Here is a tiny trained network, its code and every weight. The questions are about switching its units off for an input and a target symbol, where a switched-off unit gives its printed mean instead of its output.

import numpy as np


def w(rows, s, z=0):
    codes = np.array(rows[::2]) - 128.0
    scale = np.full(codes.shape[1], s)
    scale[-1] = z or s
    return codes * scale


def norm(h):
    return h / np.sqrt((h * h).mean(-1, keepdims=True) + 1e-5)


def f(y):
    return y / 2 * (1 + np.tanh(0.7978845608 * (y + 0.044715 * y**3)))


def softmax(a):
    e = np.exp(a - a.max(-1, keepdims=True))
    return e / e.sum(-1, keepdims=True)


def log_softmax(a):
    a = a - a.max(-1, keepdims=True)
    return a - np.log(np.exp(a).sum(-1, keepdims=True))


def net(x, mask):
    ids = ['ΓΔΘβεζλμξπτφψ'.index(c) for c in x.split()]
    T = len(ids)
    res = E[ids] + P[:T]
    r = norm(res)
    for j in range(2):
        rows = slice(3 * j, 3 * j + 3)
        q, k, v = (r @ M[0][rows].T for M in (Q, K, V))
        z = softmax(np.where(np.tri(T) > 0, q @ k.T / 3**0.5, -1e9)) @ v
        o = O[0][rows]
        res = res + np.where(mask[j], z, o[:, -1]) @ o[:, :-1]
    y = f(norm(res) @ A[0][:, :-1].T + A[0][:, -1])
    res = res + np.where(mask[2:6], y, B[0][:, -1]) @ B[0][:, :-1]
    return log_softmax(norm(res)[-1] @ U[:, :-1].T + U[:, -1])


Q, K, V, O, A, B = {}, {}, {}, {}, {}, {}
E = w([
[92,115,135,145,114],'Γ',
[113,104,136,154,117],'Δ',
[166,89,157,128,143],'Θ',
[126,127,117,108,193],'β',
[189,102,140,114,153],'ε',
[172,219,128,129,183],'ζ',
[151,215,153,136,119],'λ',
[103,178,130,130,101],'μ',
[168,83,120,98,46],'ξ',
[195,254,57,203,16],'π',
[73,83,148,106,100],'τ',
[150,151,34,130,127],'φ',
[96,49,151,116,152],'ψ',
],0.022)
P = w([
[155,179,159,168,132],'0',
[91,132,106,123,111],'1',
[91,133,91,124,113],'2',
[143,208,105,255,95],'3',
[87,134,108,129,108],'4',
[86,133,71,122,104],'5',
[157,202,96,241,101],'6',
],0.0092)
Q[0] = w([
[118,97,196,43,117],'head 0',
[103,99,53,111,150],'head 0',
[82,146,178,141,164],'head 0',
[155,67,163,200,107],'head 1',
[97,129,114,172,249],'head 1',
[143,138,84,85,192],'head 1',
],0.012)
K[0] = w([
[167,77,254,159,161],'head 0',
[63,112,113,102,238],'head 0',
[58,132,185,233,115],'head 0',
[116,14,155,131,164],'head 1',
[140,108,130,212,206],'head 1',
[190,166,87,97,161],'head 1',
],0.0098)
V[0] = w([
[164,116,201,154,119],'head 0',
[110,146,129,135,252],'head 0',
[161,79,126,119,104],'head 0',
[134,215,125,134,128],'head 1',
[97,175,149,101,46],'head 1',
[88,19,110,144,131],'head 1',
],0.012)
O[0] = w([
[96,209,47,2,77,144],'head 0',
[84,138,195,131,221,4],'head 0',
[29,76,39,154,117,123],'head 0',
[213,106,98,66,119,84],'head 1',
[36,125,78,104,139,84],'head 1',
[118,164,166,41,99,200],'head 1',
],0.0096,0.0014)
A[0] = w([
[115,206,17,133,111,3],'neuron 0',
[165,72,131,2,112,37],'neuron 1',
[105,172,152,33,116,150],'neuron 2',
[196,205,145,168,96,92],'neuron 3',
],0.0093,0.0044)
B[0] = w([
[102,37,168,147,125,224],'neuron 0',
[137,58,21,89,176,167],'neuron 1',
[159,145,113,169,166,237],'neuron 2',
[134,83,247,53,106,255],'neuron 3',
],0.013,0.0035)
U = w([
[83,171,109,161,97,194],'Γ',
[99,184,164,135,125,226],'Δ',
[129,233,63,97,165,104],'Θ',
[112,113,136,177,214,189],'β',
[147,62,50,75,197,95],'ε',
[180,176,123,118,134,81],'ζ',
[158,51,167,94,95,3],'λ',
[98,30,99,171,85,33],'μ',
[114,105,67,99,93,150],'ξ',
[185,155,95,168,40,40],'π',
[131,136,123,31,133,253],'τ',
[156,121,101,248,141,86],'φ',
[58,73,147,76,205,36],'ψ',
],0.013,0.0036)

Each question gives the input, a string of symbols that net reads in full, and the target symbol t.
The units are the heads (3 rows each of Q, K, V and O) and the neurons (one row each of A and B). Each row of codes is followed by its name. A weight is (code - 128) times the scale printed after its matrix; where a second scale follows, it is the last column's (O, A, B and U).
mask holds one flag per unit, heads first, then neurons. A switched-off unit (its flag False) gives its mean, the last column of its rows in O or B, instead of its output. The means were averaged over made-up inputs and are rounded, as every weight is.
A unit's drop is (log p(t) with every unit on - log p(t) with that unit switched off) / (log p(t) with every unit on - log p(t) with every unit switched off).
The circuit of an input: a set's keep is (log p(t) with only the set's units on - log p(t) with every unit switched off) / (log p(t) with every unit on - log p(t) with every unit switched off). Starting from all 6 units, units are removed one at a time, each time the one whose removal leaves the highest keep (on an exact tie, the one counted first), for as long as the keep stays at least 0.8.
units of the circuit, in order: the units of the circuit, biggest drop first
k most important neurons: the k neurons with the biggest drops, biggest first
which heads matter: for each layer, one digit per head in row order, 1 if its drop is at least 0.15 and else 0, layers parted by /
drop of u: that unit's drop, to one decimal
input ζ μ Γ ε Θ, target Θ: units of the circuit, in order : (head 0; head 1; neuron 2; neuron 3)
input Γ λ μ Δ, target λ: 2 most important neurons : (neuron 3; neuron 2)
input τ ε ε β ψ ψ Θ, target Δ: units of the circuit, in order : (head 1)
input β ζ μ λ ε Θ, target β: which heads matter : 11
input ε Θ ψ π π λ, target λ: units of the circuit, in order : (neuron 0; neuron 3)
input λ Θ ψ Γ, target Δ: which heads matter : 01
input Δ ξ ε π ε π Δ, target π: which heads matter : 10
input ε μ Γ, target Γ: units of the circuit, in order : (head 1; neuron 3; neuron 0; head 0)
input λ Δ Δ Θ λ ε μ, target λ: units of the circuit, in order : (neuron 3; neuron 0)
input β φ ε, target β: units of the circuit, in order : (head 0; neuron 3)
input Γ ξ Γ ε, target μ: units of the circuit, in order : (head 0; neuron 0)
input Θ τ Γ, target Γ: which heads matter : 01
input Γ ε ε, target ε: which heads matter : 10
input ψ ε β τ, target Γ: which heads matter : 00
input λ μ Γ Θ λ λ, target λ: which heads matter : 11
input μ ε ζ β ε Γ, target β: which heads matter : 10
input λ Γ Θ Γ ε μ, target μ: which heads matter : 01
input β φ ξ ζ, target φ: which heads matter : 11
input τ ψ φ, target φ: which heads matter : 10
input Θ φ ε ε ε ε ψ, target Δ: which heads matter : 01
input ε Θ Γ ε ψ Δ Γ, target Δ: most important neuron : (neuron 0)
input ψ ε Δ, target Δ: most important neuron : (neuron 1)
input Θ ψ Θ ε, target Δ: 2 most important neurons : (neuron 1; neuron 2)
input φ Θ ψ Δ, target Δ: drop of neuron 3 : 0.0
input β Γ ε μ β Δ, target β: drop of head 0 : 1.0
input ε ψ ψ ε, target Δ: drop of neuron 1 : 0.1
input ξ ξ ε ε ζ β, target β: drop of head 0 : 0.8
input ε Θ β ψ μ ε, target β: most important neuron : (neuron 3)
